[129 108 124 114 128 149 152] = Q_111
[129 108 154 124 156 119 184] = Q_327
[136 195 168 109 196 137 113] = Q_85
q: [129 108 124 114 128 149 152]  Q_111
miss Q_85: [196 168 113 137 136 109]  [195]

[116 134 133  96 114 129 138 118 122 121 127 121 129 137 132 123 127 122
 146 130 136 132 126 144 136 126 133 123 128 127 127 136 128 132 128 138
 125 116 128 130 129 128 137 142 136 130 123] -> Q_17
[132 214 127 127 142 123 143 123 123 162 129 118 128 136 125 164 130 126
 180 138 105 120 125 132 131 121 137 130 119 128 126 156 129 129 130 140
 135 132 116 135 133  96 131 135 128 132 140] -> Q_25
[129 132 128 128 115 131 127 117 124 112 126 125 129 137 135 133 128 125
 146 132 135 139 127 159 138 127 134 123 125 126 128 134 128 136 128 126
 132 122 131 131 132 116 137 140 144 129 127] -> Q_236
then: [116 135 133  96]  [131 135]
miss Q_25: [123 129 119 164 131 142  96 121 123 129 162 133 130 131 132 140 132 132
 130 136 105 180 127 137 135 116 135 125 128 138 129 126 123 143 140 156
 132 127 128 120 135 128 125 118 126 130]  [214]

[168 126 133  92 125 132  68 134 136 177 209 158 109 153 119 114 129 124
  88 174 103 164 154  81  95 151] : Q_335
[152 138  91 108  90 125  94  90  65 145 155  84 112  64 126  67 151 106
 137 124 171 106 130  81 170 151] : Q_675
[119 126 129  95 144 118 185 122 101 100  62 113 209 113  77 167  73 106
 113 146 167  81 127 134 105 139] : Q_200
[137 153 104 105 106 103 117  66 145 196 160 169 141  86 165  67 173  86
  85 144 116 127 113 134 133 169] : Q_4
[130 131 149  92  98 118 140 134 107  81  72 202 147 118  87 129 162  62
 167  91 133 151 130 153 107  78] : Q_138
[103 113 152 177 125  82 136 122 112  81  83 195 138 111  90 129 162  70
 171 108 124 167 150 145 100  74] : Q_157
[111 197 196 134 182 151 113 118 151  88  67 128 141 136 103 143 140 110
 181 135 141  81 133 104 102  83] : Q_888
[145 148 114 105  94 101 136  90 115 216 149 139 147 104 152  43 159  86
 116 157  82 130 122  93 125 156] : Q_961
[126 167 104 147 102 120 106 178  71 177 182 128 121 123 100 100  95 149
 137 157 180 112 125  55 120 173] : Q_79
[149 148 120 105  86  99 140  98  98 209 149 132 147 111 155  43 151  90
 119 157  77 130 127  81 127 151] : Q_182
[135 138 114 134 106 127 136 182 107 171 155 136 112 126  90  95  84 145
 150 168 201 109 160  51 130 186] : Q_689
[137 128 107 108 190  75 189 162 136  56  89 124 153 121 123 162 166  62
 147 127 116 124 144 108  84 117] : Q_958
miss Q_157: [195  81 124 145 171 103 136 129  82 167  70 100 162 122 177 108  83  74
 125 112 111 138  90 113 152]  [150]
miss Q_335: [153  88 126 124 168 103 154 209  95 109 134 129 133 132 158  92 164 177
 136 151 119 114  68  81 174]  [125]
miss Q_79: [120 177 180 137 149  95 100 112 104 123 128  55 173 121 147  71 182 178
 126 120 167 106 125 102 100]  [157]
miss Q_200: [ 77 134 105 113  73  95 139 122 113 167 101 127 100  81 144 129 185 119
 209  62 106 113 126 167 146]  [118]
miss Q_138: [167 131 134 129 147  92 130  78  87 118  72 107  81 153 118 140 162 149
 133  98 107 202 130 151  62]  [91]
miss Q_200: [ 73 167 106 122 129  81 167  62 100  95 134 209 119 113  77 146 126 113
 101 185 113 118 105 139 144]  [127]

[141 134 128 149 124 138 123 146 144 111 127 143 121 135 120 131 133 137
 131 117 120 125 145 124 142 122 113 129 135 149 130]  Q_89
[128 120 130 132 127 106 131 127 152 129 128 129 123 124 124 131 125 112
 134 124 115 127 135 144 110 127 126 125 132 125 132]  Q_527
[125 130 137 131 125 108 117 134  84 148 128 117 127 140 127 127 126 130
 129 138 126 126 130 127 103 129 126 130 132 169 133]  Q_495
[125 129 124 131 117 140 129 128 151 128 118 116 126 135 137 121 127 129
 121 121 151 124 129 115 126 125 130 134 126 127 121]  Q_277
[126 124 124 123 121 129 135 129 166 129 139 138 129 139 147 134 125 131
 132 116 140 127 137 113 148 128 136 123 130 144 124]  Q_571
[125 127 131 107 134 107 139 167 155 128 131 122 124 119 139 132 128 129
 119  94 115 126 114 132 109 125 114 124 126 148 126]  Q_981
[132 120 127 129 135 128 132 108  98 133 127 111 130 132 112 123 127 130
 139 115 200 130 123 130 159 129 120 127 129 117 123]  Q_106
[129 125 131 137 133 126 134 143 134 128 131 131 125 146 124 126 126 130
 123 129 133 124 131 117 108 127 138 124 130 129 122]  Q_441
miss Q_981: [134 124 107 167 131 128 109 155 114 124 127 139 139 119 125 119 132 129
 107 128 126 148 125  94 114 122 126 132 131 126]  [115]
miss Q_106: [117 127 130 129 133 120 129 132 159 127 132 132 123 139 200 128 111 108
 115 130 127 112 130 120 127 130 129 135 123 123]  [98]
miss Q_89: [123 135 129 141 122 124 111 131 125 145 113 120 149 124 138 149 143 128
 131 144 142 134 135 117 137 130 120 121 133 127]  [146]
then: [131 137]  [133 126]
miss Q_981: [139 132 126 124 124  94 131 115 155 107 128 122 128 139 126 148 107 134
 131 125 114 109 119 126 125 167 132 129 114 119]  [127]

